(in the rows, 128 means zero)
[110 118 154 139 115 153 195 141 137 100 111  92 122 120 164  91  76 128
  86  70  93 115  56 119 137 137 143 122 142 128 161 149 157 116 152 133
  79 121 136  99 113 128  94 145]  (19)
[100 114 114 130 129 114 179 112 174  77 166  79 126 131 188 102  60  83
  87 112 121 122  82 127 142 117 131 169 122 123 157 152 154  77 188 152
  47 131 121 113  71 154 114 156]  (93)
[108 136 151 163 131  92 137 120 153  70 118  62 136 155 129 124 164 146
 128 123 142 126 129 116 102 110 183  50 168 121 121 140 120  66 159 117
 117 162 121 143  72 104 161 141]  (158)
[ 77 110 125 157 161 125 151 131 205 157  98  93 158 140 147 100  83 153
 159  90 145 102 157 170  98 159 158 126  79 140 126  86 116 143 114 158
 144 136 159 177 114 133 159 120]  (96)
[ 72 118 124 158 165 146 148 133 196 152  85  95 138 122 134  90  92 169
 149  95 140 111 164 166  88 146 179 123  79 115 126  86 110 134 113 151
 150 133 159 157 120 125 169 114]  (8)
[102 106 171 136 119  82 139 146 162  73 126  55 130 158 125 111 147 154
 116 110 128 155 119 123  89 109 196  74 137 147 130 138 119  81 146 127
 122 190 122 125  34 131 149 182]  (43)
[ 50 105 137 163 162 105 168 141 198 127 148 116 162 131 122  85 105 141
 172 134 142 109 159 139 108 165 189 142  72 124 115  91 138 122 110 151
 146 130 132 179 124 112 133 117]  (96)
[ 48 110 136 166 165 109 161 149 193 134 145 120 155 135 124  78  97 138
 174 129 140 107 159 143 104 171 180 154  73 132 118  85 139 129 109 154
 143 139 128 175 133 112 133 110]  (96)
[ 78 115 146 171 163 122 158 152 185 129  99  92 134 121 133  90  83 163
 142  88 131  90 152 176  89 148 163 102  66 130 149  85 115 118 105 150
 134 143 167 156 120 133 165 125]  (2)
[ 97 108 126 154 124 134 182 150 166 116 131  65 140 121 187  96  70 127
  97  86 101 109 107 155 138 115 108 179 149 116 150 142 149 109 142 141
  69 109 154 115 100 155 124 136]  (32)
[128 119 122 118 137  74 113 137 167  70 141  83 141 179 145 111 138 106
 161 100 178 134 143 146 100 127 147 126 145 126 141 147 125 103 138 110
 137 168 116 111  41 135 153 143]  (19)
[ 99  92 119 167 119 131 183 138 148 138 135  71 133 116 193 102  87 136
  90  86 101 103 129 167 116 118 109 183 147 115 155 146 143 104 140 133
  68 108 156 111 111 149 128 129]  (83)
[102  92 136 155 122 129 182 135 157 141 114  52 138 113 183 106  68 130
  87  87 105 106 124 157 122 116 102 158 148 112 168 141 145 102 148 140
  65 115 155 129  99 148 129 147]  (43)
[ 61 128 121 151 188 106 138 129 200 118 139 125 213 137  85  97 111 111
 190 122 129 104 171 159  94 164 158 150  44  98 135  91 137 137 113 185
 159 133 137 161 141 133 141 114]  (19)
[102 113 101 139 132 122 156 108 174  83 160  84 138 135 197 100  63  81
  80 102 125 121  84 119 141 110 122 155 142 138 151 140 146  84 199 155
  63 135 129 105  63 151 110 149]  (158)
[133 119 134 133 125  68 111 138 157  86 142  93 146 178 141 113 134 123
 142 118 169 131 167 139  94 124 149 112 141 135 144 137 121  92 141  97
 138 170 118 128  40 130 155 162]  (43)
[ 88 112 124 161 166 131 150 161 197 143 106  92 138 130 136  98  88 149
 154  89 157 101 161 173  89 157 168 125  81 115 127  86 121 152 113 156
 143 137 154 165 111 136 161 113]  (96)
[142 116 113 150 131  74 121 144 136  74 161  98 142 178 146 124 154 131
 139 116 172 119 167 151  85 126 149 133 154 115 128 150 132  98 140 104
 133 166 113 106  52 141 161 135]  (83)
[ 68 120 122 131 172 102 152 128 190 123 133 133 199 120  96  93 107 116
 180 127 119  94 185 149 115 157 126 152  35 131 133  85 141 128 111 165
 152 120 133 150 152 130 146 118]  (2)
[ 45 114 143 166 159 108 181 153 193 126 146 119 160 130 120  69  97 140
 173 125 128 103 164 139 108 169 192 142  64 138 115  85 143 127 111 156
 148 132 133 158 132 111 125 117]  (96)
[106 104 135 173 118 140 198 162 150 107 127  55 130 120 180  97  75 127
  87  80  97 103 103 166 133 109 110 179 149 106 153 151 154 110 145 139
  61 100 159 114 110 160 116 136]  (32)
[ 79 117 130 162 159 140 150 130 197 145  94 106 145 129 143  89  88 164
 149  86 141 109 168 166  90 149 175 129  80 132 128  89 121 138 111 146
 144 133 150 150 118 128 164 113]  (8)
[ 35 107 148 156 172 104 161 137 186 118 152 134 165 134 118  70  90 145
 187 114 129 110 152 148 104 177 196 144  60 141 138  95 129 121 100 173
 159 141 135 157 120 113 126 114]  (19)
[ 71 125 107 138 170 110 126 116 188 118 139 136 183 138  88 101 106 110
 173 124 127 110 174 136 119 159 145 147  42 120 130  93 128 144 110 155
 159 125 127 160 149 130 149 117]  (153)
[ 59  96 165 147 162 108 173 119 183 119 147 123 152 114 110  76 108 137
 170 127 124 111 167 137 104 154 197 137  79 127 123  76 132 116 108 158
 146 130 135 165 125 112 142 112]  (12)
[101 107 158 129 120  85 138 144 166  75 121  60 131 164 126 117 141 158
 118 113 137 152 123 125  89 113 194  65 138 149 129 138 120  83 148 130
 137 196 122 124  27 133 153 178]  (43)
[ 40 117 132 164 165 112 163 121 182 134 142 123 156 134 124  85 105 160
 166 125 123 107 164 141  87 161 198 152  71 128 121  86 131 108 108 161
 146 144 129 163 121 116 145 109]  (83)
[ 44 122 139 145 163 124 158 127 188 125 139 123 162 132 118  84  82 155
 167 126 120 107 146 138 117 155 187 141  73 136 129  87 142 115 110 171
 156 138 129 165 120 116 135 120]  (32)
[ 88 141 139 172 141 126 121 128 179 119 118  99 168 137  86  85 115 136
 185 100 122 120 168 148 104 148 185 152 103 121 132  89 156 161  93 177
 145 137 117 153 138 132 123 128]  (32)
[ 96  95 156 133 119 100 136 134 171  72 136  59 121 150 136 103 161 155
 126 122 138 161 122 114 106 114 198  82 146 152 113 144 132  87 149 134
 138 189 116 112  41 123 148 165]  (8)
[ 56 114 126 144 182 107 134 132 197 122 155 128 209 135  94  91 106 115
 190 113 123 114 172 158  99 168 165 152  36 119 137  87 132 137 110 186
 165 134 135 163 129 128 139 121]  (19)
[105 109 109 141 130 119 171 130 176  68 155  88 128 135 171  82  65  85
  81 104 121 116  70 115 142 114 124 171 120 128 158 149 147  85 185 140
  54 134 126 106  66 149 106 145]  (153)
[ 99 112 120 141 130 112 187 116 167  73 172  81 132 128 195 106  61  85
  89 121 121 117  82 133 147 121 122 159 120 129 166 155 149  78 187 151
  52 130 128 115  83 154 119 150]  (93)
[105 141 144 158 130  91 149 122 157  78 127  70 126 159 126 131 169 158
 122 131 141 124 134 129  75 109 185  82 141 118 123 140 119  60 148 113
 115 162 113 140  69 117 174 132]  (83)
[ 96 122 146 163 137 103 140 132 185 113 111 101 171 124  81  78 116 130
 187  96 123 110 172 143 107 152 172 141  90 136 130  89 155 144  94 170
 133 128 122 145 148 131 115 128]  (2)
[ 42 117 130 155 164 112 150 117 188 139 143 135 164 131 121  85 107 167
 173 132 127 107 169 138  90 163 200 148  73 127 122  86 134 118  99 168
 152 145 122 154 121 111 137 112]  (83)
[ 94 117 164 181 142 111 150 125 156 109 125 101 164 123  80  74 129 117
 180  99 122 111 167 150  98 152 181 142 106 128 132  85 157 147 101 174
 131 124 126 157 162 132 117 128]  (12)
[115 125 113 142 133 106 168 122 170  87 162  99 141 138 181 100  54  89
  74 121 131 109 102 128 113 112 120 165 119 123 161 141 150  76 189 148
  55 134 122 113  51 159 115 150]  (43)
[ 92 103 150 134 126  99 138 137 172  71 129  61 130 150 142 107 151 156
 124 115 142 157 124 118 109 114 189  96 140 157 124 143 127  88 153 132
 138 186 121 111  55 127 152 158]  (8)
[112 134 137 152 139  68 149 140 146  64 134  80 140 157 125 114 170 115
 139 152 157 122 142 152  93 111 139  95 118  93 128 136 115  51 156  96
 103 150 141 153  71 129 168 141]  (2)
[ 65 142 122 140 172 119 142 133 196 125 137 137 202 137  92  95 107 129
 181 129 109 107 177 143 114 157 159 152  50 121 118  85 144 144 107 162
 172 127 130 151 141 131 139 119]  (32)
[ 77 123 127 169 168 130 133 128 182 146  98  97 150 131 146  99  88 149
 151  82 139 102 157 169  97 151 160 104  93 129 135  88 107 132 119 157
 146 140 164 159 119 128 166 119]  (158)
[114  79 121 153 124 137 187 106 173 129 143  52 129 108 185  93  80 127
  82 113 106 116 102 124 130 107 160 155 152 130 134 158 165  88 173 106
  83 123 131 106  71 133 126 144]  (8)
[123 123 164 144 113 146 201 133 155  91 109  83 126 112 156  85  87 114
  73  81  89 105  78 107 133 122 143 131 144 128 154 130 164 112 164 125
  67 117 136  91 123 137 101 149]  (12)
[ 71 115 131 152 163 139 148 114 211 152  93  97 155 124 142  91  85 166
 152  90 140 111 167 158  93 147 182 122  75 126 133  83 113 137 115 155
 144 131 156 158 118 127 165 117]  (8)
[ 68 136 149 162 142 108 144 121 171 119 117  96 176 134  92  81 123 126
 191  96 122 117 168 138 112 165 182 160  79 126 130 101 163 146  95 176
 126 132 111 154 150 126 113 142]  (93)
[ 94  92 131 186 127 126 192 176 156 121 143  50 132 114 183  95  84 119
  94  93 114  98 120 166 127 129 105 169 146 107 152 145 157 119 145 140
  66 114 160 121 125 149 118 136]  (96)
[ 98  89 126 183 121 128 179 151 158 113 122  47 121 119 176  98  81 126
  91  75 104 105 107 159 137 115 110 161 147 111 157 155 141 109 136 127
  57 111 160 122 115 150 127 134]  (153)
[100 106 109 140 132 128 173 114 173  77 151  83 128 126 193  87  80  94
  80 122 132 130  88 125 124 103 124 167 141 121 153 142 146  78 192 145
  58 138 130 120  62 147 122 142]  (8)
[ 73 127 151 192 140 116 148 131 166 118 113  99 174 125 100  71 135 138
 187 100 127 127 175 151 103 153 182 151  99 128 124  97 155 149  99 169
 136 133 128 146 156 127 124 127]  (8)
[ 76 125 134 181 142 110 127 117 177 116 116 100 163 138  78  80 121 128
 186  93 128 118 158 145 112 155 177 143  93 131 135 101 148 151  94 165
 131 137 119 157 145 124 120 129]  (153)
[ 92 106 109 147 132 121 169 111 172  79 159  87 140 128 194  85  79  95
  84 128 129 131  89 126 129 107 121 174 137 125 156 144 144  76 193 153
  58 141 133 118  65 147 115 146]  (8)
[107 105 139 153 130 119 184 121 169  76 164  78 125 122 177  87  80  83
  76 114 110 117  73 134 125 106 124 151 138 134 158 130 147  77 190 155
  46 135 140 117  80 154 116 150]  (12)
[105 128 129 143 140  72 147 135 151  70 136  82 146 150 119 119 169 118
 140 153 155 121 143 152 100 110 128 102 120 105 129 140 119  57 155 108
 106 148 134 149  73 127 169 139]  (2)
[100 144 118 149 146  84 140 131 137  80 143  93 129 168 126 127 176 130
 131 155 158 128 138 147  69 115 159 106 123  83 123 140 112  56 162 108
 116 158 126 152  63 127 166 137]  (83)
[ 57 127 106 143 175 110 132 110 194 125 124 129 201 143  89  91 114 113
 182 124 118 103 178 140 118 158 138 159  39 128 130  94 135 143 114 161
 158 136 133 157 148 128 143 122]  (153)
[ 43 106 141 152 155 104 181 128 177 118 144 116 160 128 131  92  93 147
 177 123 127 108 169 147 123 165 185 150  64 140 126 104 140 116 104 162
 139 128 124 159 129 117 142 116]  (93)
[105 128 160 140 106 140 210 137 144  96 109  75 129 116 179  93  81 125
  89  84  85 116  71 107 153 136 141 124 130 134 165 148 155 108 156 120
  69 122 136 100 122 126 101 160]  (93)
[121  88 163 125 117  91 140 142 174  59 129  62 120 157 123 108 151 143
 120  99 133 149 122 127 100 110 194  86 150 159 109 134 130 100 146 137
 124 176 119 106  47 142 147 164]  (12)
[110 129 155 144 128  80 154 127 159  62 120  61 130 146 107 115 173 147
 132 142 145 117 136 126  94 105 166  68 144 113 127 138 122  59 147 109
 102 157 121 139  69 109 170 139]  (2)
[106 127 140 152 109 150 178 132 154 105 109  78 116 116 159  92  85 124
  76  86  91 115  64 101 156 130 133 120 136 129 168 147 146 116 153 105
  80 123 144 104 123 126 106 150]  (153)
[106 132 156 126 109 140 189 125 147 106  98  90 143 117 171  92  82 132
  77  90  88 113  83  98 148 130 128 116 134 142 169 143 161 109 163 126
  84 127 136  95 104 127 100 173]  (43)
[117 128 163 150 132  87 154 129 164  59 116  52 127 150 112 119 169 139
 121 134 148 122 128 120  79 101 180  75 157 111 124 131 120  66 154 120
 101 157 119 146  70 120 169 135]  (12)
[ 65 123 147 178 153 103 130 123 176 107 131 107 187 138  94  75 120 122
 204  93 135 121 163 162  97 162 186 154  83 132 149  95 148 154  89 189
 144 142 125 153 136 130 116 130]  (19)
[121 120 123 154 128  82 125 141 159  70 145  77 138 167 159 104 142 119
 140 110 174 138 151 143 106 123 141 131 152 131 139 146 125 101 148  99
 134 169 125 108  67 136 167 145]  (8)
[ 91  86 122 159 122 134 179 136 159 135 142  55 127 105 185 104  88 136
  94  85 103 109 122 159 122 118 121 171 152 103 159 140 146 106 141 149
  75 115 158 113 106 149 124 136]  (83)
[ 94  85 125 171 114 128 184 142 147 119 129  53 121 114 178  94  82 115
 102  86 108 107 111 159 142 118  93 164 152 114 165 149 138 115 132 127
  61 108 161 121 123 147 127 130]  (153)
[114 136 139 151 145  74 136 130 139  55 147  81 130 153 111 118 173 104
 132 157 169 133 139 144  80 111 154 103 141  85 132 133 112  68 162 113
 108 154 129 156  76 134 174 135]  (12)
[112 138 141 150 131  95 144 120 158  80 120  68 121 158 130 132 173 162
 124 132 146 123 141 126  77 109 185  80 152 111 127 141 120  71 147 109
 119 166 116 134  62 116 172 129]  (83)
[ 99  89 139 178 123 117 192 160 155 130 134  55 149 108 178  94  76 131
  92  84  98 100 137 171 120 115 103 175 146 117 162 145 144 106 140 141
  59 109 161 117 101 150 128 141]  (43)
[ 74 128 128 172 172 132 131 132 191 144  91  98 156 123 155 111  85 159
 146  80 141 101 158 166 104 147 168 103  82 134 140  92 107 132 111 153
 153 133 164 157 126 129 170 120]  (158)
[122  81 147 162 117 132 200 125 163 106 155  44 108  98 165  92  72 114
  66  96  92 109  75 124 128 108 162 144 152 131 148 147 160  94 167 123
  69 117 136 101  84 146 116 153]  (12)
[ 50 115 138 146 161 104 171 135 177 114 145 122 152 130 127  91  90 144
 178 128 137 108 164 138 116 170 191 146  64 128 127 102 141 120 102 160
 144 136 115 153 126 115 142 116]  (93)
[111  89 126 155 120 140 186 113 173 115 142  44 120 103 182  87  84 121
  76 107 105 126  82 115 132 106 164 154 151 124 144 155 157  93 177 111
  77 127 136 102  73 136 118 156]  (8)
[149 110 140 136 119  61 131 150 146  57 147  93 134 164 151 110 146 106
 151 116 176 123 160 152 115 120 115 119 144 138 146 142 121  88 134  94
 122 153 128 114  66 139 160 139]  (2)
[ 91 103 163 153 121  96 151 148 161  66 133  53 125 147 142 102 152 159
 123 111 135 157 109 126 105 116 189  84 140 152 123 143 121  87 149 141
 127 184 125 111  60 128 154 163]  (8)
[ 93 137 128 151 154  74 125 139 145  60 150  83 143 167 120 125 166 115
 147 142 174 136 129 162  85 123 155 108 122  91 144 152 109  68 156 123
 121 159 136 153  63 133 164 138]  (19)
[ 95  99 166 133 129  91 140 152 168  57 137  61 123 162 132 106 151 143
 132  97 137 155 100 133 100 117 207  85 130 148 130 148 125  84 143 136
 132 184 127 117  38 131 135 167]  (19)
[ 49 107 159 161 166 105 172 132 185 116 141 119 146 124 112  71  95 140
 165 126 128 105 159 139  90 158 194 141  70 128 124  73 126 112 107 168
 139 132 136 169 130 121 141 112]  (12)
[127 119 121 151 135  78 111 145 166  71 138  78 147 168 154 110 154 122
 146 120 183 142 163 146  97 119 147 134 148 118 134 147 125  95 146 102
 138 172 121 119  55 135 169 144]  (8)
[ 60 104 155 157 165 110 165 129 188 122 134 121 152 128 102  75 102 143
 169 122 129 104 162 138  87 157 198 137  77 128 114  73 133 116 104 160
 142 135 127 170 126 115 144 111]  (12)
[125 108 124 144 130 115 177 121 174  76 165  91 125 135 176  97  63  81
  75 114 127 112  86 127 115 107 131 164 134 125 150 130 147  77 190 146
  50 127 124 116  73 159 114 136]  (12)
[113  89 130 163 121 136 183 117 160 116 140  48 120 109 183  98  79 111
  78  94  96 116  76 121 140 106 155 126 164 131 142 155 158  87 176 114
  80 129 137 103  78 132 114 155]  (158)
[ 46 109 137 165 159 110 169 128 180 116 148 129 163 126 125  72 102 149
 172 131 137 115 171 138 112 165 183 154  74 125 120  96 135 120 114 158
 150 127 131 149 136 113 139 111]  (8)
[ 63 103 156 168 160 107 175 130 177 112 135 119 156 128 118  82 100 142
 166 122 132  97 170 152  98 155 185 133  78 130 128  83 137 113 107 163
 143 126 135 163 131 121 144 111]  (12)
[ 88 118 142 154 159 121 145 147 200 138  96  97 133 118 125  92  85 162
 150  88 131  94 164 167  94 147 169 103  62 137 141  85 115 126  98 150
 146 135 158 148 116 133 159 125]  (2)
[ 91 110 129 171 159 131 150 147 195 143 111  99 142 140 143 101  82 152
 147  91 149  98 162 174  91 159 169 123  77 131 132  90 122 149 117 149
 143 139 152 165 115 134 158 115]  (96)
[ 77 118 130 137 173 102 143 129 201 122 123 136 197 124 100  91 115 117
 178 127 116  96 199 157 113 151 126 158  30 134 138  85 135 125 107 159
 161 125 142 155 145 131 149 118]  (2)
